Each row has a name. Each piece below is followed by the name of the row it came from, unless a question asks for something else. Each question is about the rows just above it. Places in a row count from 0.

[ 96 169 154 139 152 124  81 143 124 149 131] : robi
[138 168 120  57  61 145 211 108 168 117 132] : kaba
[127 122 126 151 109 122 119 118 130 136 122] : zar
[196 153 130 133 155 155  87   6 166  90 129] : rirab
[ 98 156 145  71 132 114 179  70 181 131  82] : fofam
[135 117 143 120  73 131 140 125 149 129  99] : dokam
[120 146 124 152 119 149 124  96 148 114 130] : Nezo
[127 122 126 151 109 122 160 124 158 144 139] : fiz
[118 148 118 171 161 109  96 136 117 141 158] : dur
Where does [118 130 136 122] start? Give its row and place. | zar, 7
Go on from [ 57  61 145] to the end of its row. | [211 108 168 117 132]
dokam without one entry, shuffled: [ 73 125  99 149 143 129 135 131 117 120]. Gone: | [140]

[178  72 138  77 104 169  99 222 135 163 104  97  60 147 142  60  84  49
 178 133 112 106  96  64  94 158 123 132 156 196 161  62 104 148 202 145
 147  45 105  69 120 156 108  46 196  55 114  91 134 140 129 186 141  83
 158 136 122 126 179] -> dur
[ 74 159 109 150 155 118 136 123 108 135 113 130 123  85 110  99 133 115
 125 113  90 108 152 127 103 156 107 147 194 152 136 109 124 150  68 108
 119 112 118 160  90 124 182 126 153 143 109  68 116 115 117 114 135 136
 156 167 139 130 106] -> kaba
[144 146 149 176 126 113  94 180 143  98  83 159 120 159 113 112 106 153
 154 105  72 132 109 145 112 152 110 152 148 126  60 102 102 149 139 153
 142  70 121 146 121 121 161 126 148 173 160 111  81 156  50 133 146 168
 185 134 144 116 131] -> fofam
[178  72 138  77 104 169  99 222 135 163 104  97  60 147 142  60  84  49
 178 133 112 106  96  64  94 158 123 132 156 196 161  62 104 148 202 145
 147  45 105  69 120 156 108  46 196 112  98  35 116 197 129  86  27 131
 138  94  69 164 203] -> Nezo
[154 166 145  58 127 132 103 140 106 145 118 100 109 151 159 144 115 154
 135 101 140 123 148  57 157 121 133 124 168  62  83  73 102 109 141 157
 112 100 167 187 128 116 149 139 139 130 110 139 125 138 118 146 130 132
 185  97  96 100 138] -> Guf
[152 123 134 131 115 120 134 109 122 151 117 129 115 129 117 105 117 127
 133 125 139 114 133 107 136 115 132 128 128 131 108 129 117 113 136 136
 120 140 115 132 117 138 132 110 114 133 127 137 118 144 112 138 130 128
 115 130 141 122 144] -> fus
[116  81 132 205 102 212 152 191 112 103 152 102 117 200 167 178 155  71
 126 113  90 208 157 136  90 103 142  98  75 163 161 131 191 207 248  72
 116  84  94 182 178 170 238 131  92 161 106 149 175 170 186 191 186 176
 175 194 162  55 147] -> fiz
[144 146 149 176 126 113  94 180 143  98  83 159 120 159 113 112 106 153
 154 105  72 132 109 145 112 152 110 152 148 126  60 102 102 149 139 153
 142  70 121 146 121 158 161 126 148 173 160 111  81 156  50 133 146 168
 133 134 144 116 131] -> raf
[144 146 149 176 126 113  94 180 143  98  83 159 120 159 113 112 106 153
 154 105  72 132 109 145 112 152 110 152 148 126  60 102 102 149 139 153
 142  70 121 146 121 121 161 126 148 173 160 111  81 156  50 133 146 168
 185 134 144 116 131] is in which row? | fofam
Row and place where [155 118] starts: | kaba, 4
Row and place where [115 132 117 138 132 110] starts: | fus, 38
The rest of the row after [125 113  90]: | [108 152 127 103 156 107 147 194 152 136 109 124 150  68 108 119 112 118
 160  90 124 182 126 153 143 109  68 116 115 117 114 135 136 156 167 139
 130 106]
Guf without one entry, shuffled: [130 102 118 110  58 166  83 167 159 133 139 109 146 135 132 145 138 106
 109 124 154 115 112 116 185 151 148 121 125 144 100 138 168 103  62 154
 157 123 118 187 101  73  57  96  97 132 140 139 128 130 145 157 100 100
 127 139 149 140]. Gone: | [141]
q: [178  72 138  77 104 169  99 222 135 163 104  97  60 147 142  60  84  49
 178 133 112 106  96  64  94 158 123 132 156 196 161  62 104 148 202 145
 147  45 105  69 120 156 108  46 196 112  98  35 116 197 129  86  27 131
 138  94  69 164 203] | Nezo

[109  70  74  20  76 209 192 131 196  28 114 146] : kaba
[164 193 163 162 126 113 127 181 137 161 142 158] : zar
[137 134 110 101  67 144 170 164 184 111 112 120] : fofam
[133 160 149 223 120  40  91 119  95 128 165  56] : Guf
[115 114 157 144 239 145 170 164  41 127 165 172] : fus
[145 151 155 107 184 167 119 146 111  97 165 211] : dokam
Guf without one entry, shuffled: [223  91  95 165  40 149 120 160 133 128 119]. Gone: | [56]
Where does [137 134 110 101  67 144] start? Give its row and place. | fofam, 0
Row and place where [145 151 155 107 184 167 119] starts: | dokam, 0
After [144 170 164], its row goes on with | [184 111 112 120]
The rest of the row after [127 165]: | [172]

[126 123 141 111 166 134  53 152  52 148 120 127 225 111 115 169 102 109
  73 123 115  99 143 148 122  55 105  96  85 110 186 136 142 177 156 149
 180] = fus
[167 199 152  85 151 159 205  95 169 129  63 153  93  94  89 163  90 106
 119 132 148 147 156 223 126 129 158 101 134 112 144 168 140 193 119 139
 196] = Guf
[126 123 140 111 166 120 113 169  63 162 134 145  68 180  83  51 127 161
 177 154 197 112 125 133 124  84 218 114 131 122 176 128 153 137 125  80
 206] = Nezo
[171 192 102 168 115 161 137  74  71 112  37  87 175 135 136 133  92 105
 115 132 156 118 168 163 124 145 174  74 152  83 216 124 134 123 124 105
 186] = raf
[129  89  15 139 111 100 170 115 109  92 129 104 158 101 168 111 180  87
  74 109 145 134 152 143 144 177 166 107 122 153 103  57 133  39 148 145
 131] = rirab
[158 121  85 206 114 134  53 152  52 148 120 127 225 111 115 169 102 109
  73 123 115  99 160 139 124 198 155 148 171 138 113 161 119  94 107 118
  80] = fofam
[ 94 169 199 156 123 155 152 124 143  81  95  65 112 147 191  79 160 146
 199 131 172 125 105 112 135 132 100 176 132 163   9  85 148 108 129 120
 119] = zar
[153 138 196 199 159 173  92 182 119 113  79 117 166 112 132 135  90 107
 153 136 149 124 117 167 122 200 131 179 190 152  15 135 132 122  99 101
 111] = dur
[124 177 144 153  66 155 161  59 167  84 101  52 173 127 204 161 163 139
 125 111 113 111 144 114 143 136  48 162 111 146  55 122 129 111 137 167
  75] = robi
[171 192 102 168 115 161 137  74  71 112  37  87 175 135 136 133  92 105
 115 132 156 118 168 163 124 183 164 159 148 161  33 141 132 113 107 138
 121] = fiz
[156 123 155 152 124 143  81  95  65 112 147] begins in row and place | zar, 3
Where does [113 169] start? Give its row and place. | Nezo, 6
Shuffled robi with one entry gone: [111 144  75 111 167 124 177 114 163 161 125 143 122 136 111 144 153 129
  52 127 155 162 204 137  59 161 167  66 111 139 146 101 173 113  84  55], missing | [48]
Go on from [126 123 140 111 166] to the end of its row. | [120 113 169  63 162 134 145  68 180  83  51 127 161 177 154 197 112 125
 133 124  84 218 114 131 122 176 128 153 137 125  80 206]
Row and place where [ 95 169] starts: | Guf, 7
Which entry of Guf is missing from [129 148 156 159 152 169 106 168 147 163  85 119  93 151 193  89 223 153
 112  90 140 158 101 167 126  63 139 134 129 144 205  94 199 132 196 119]? | [95]

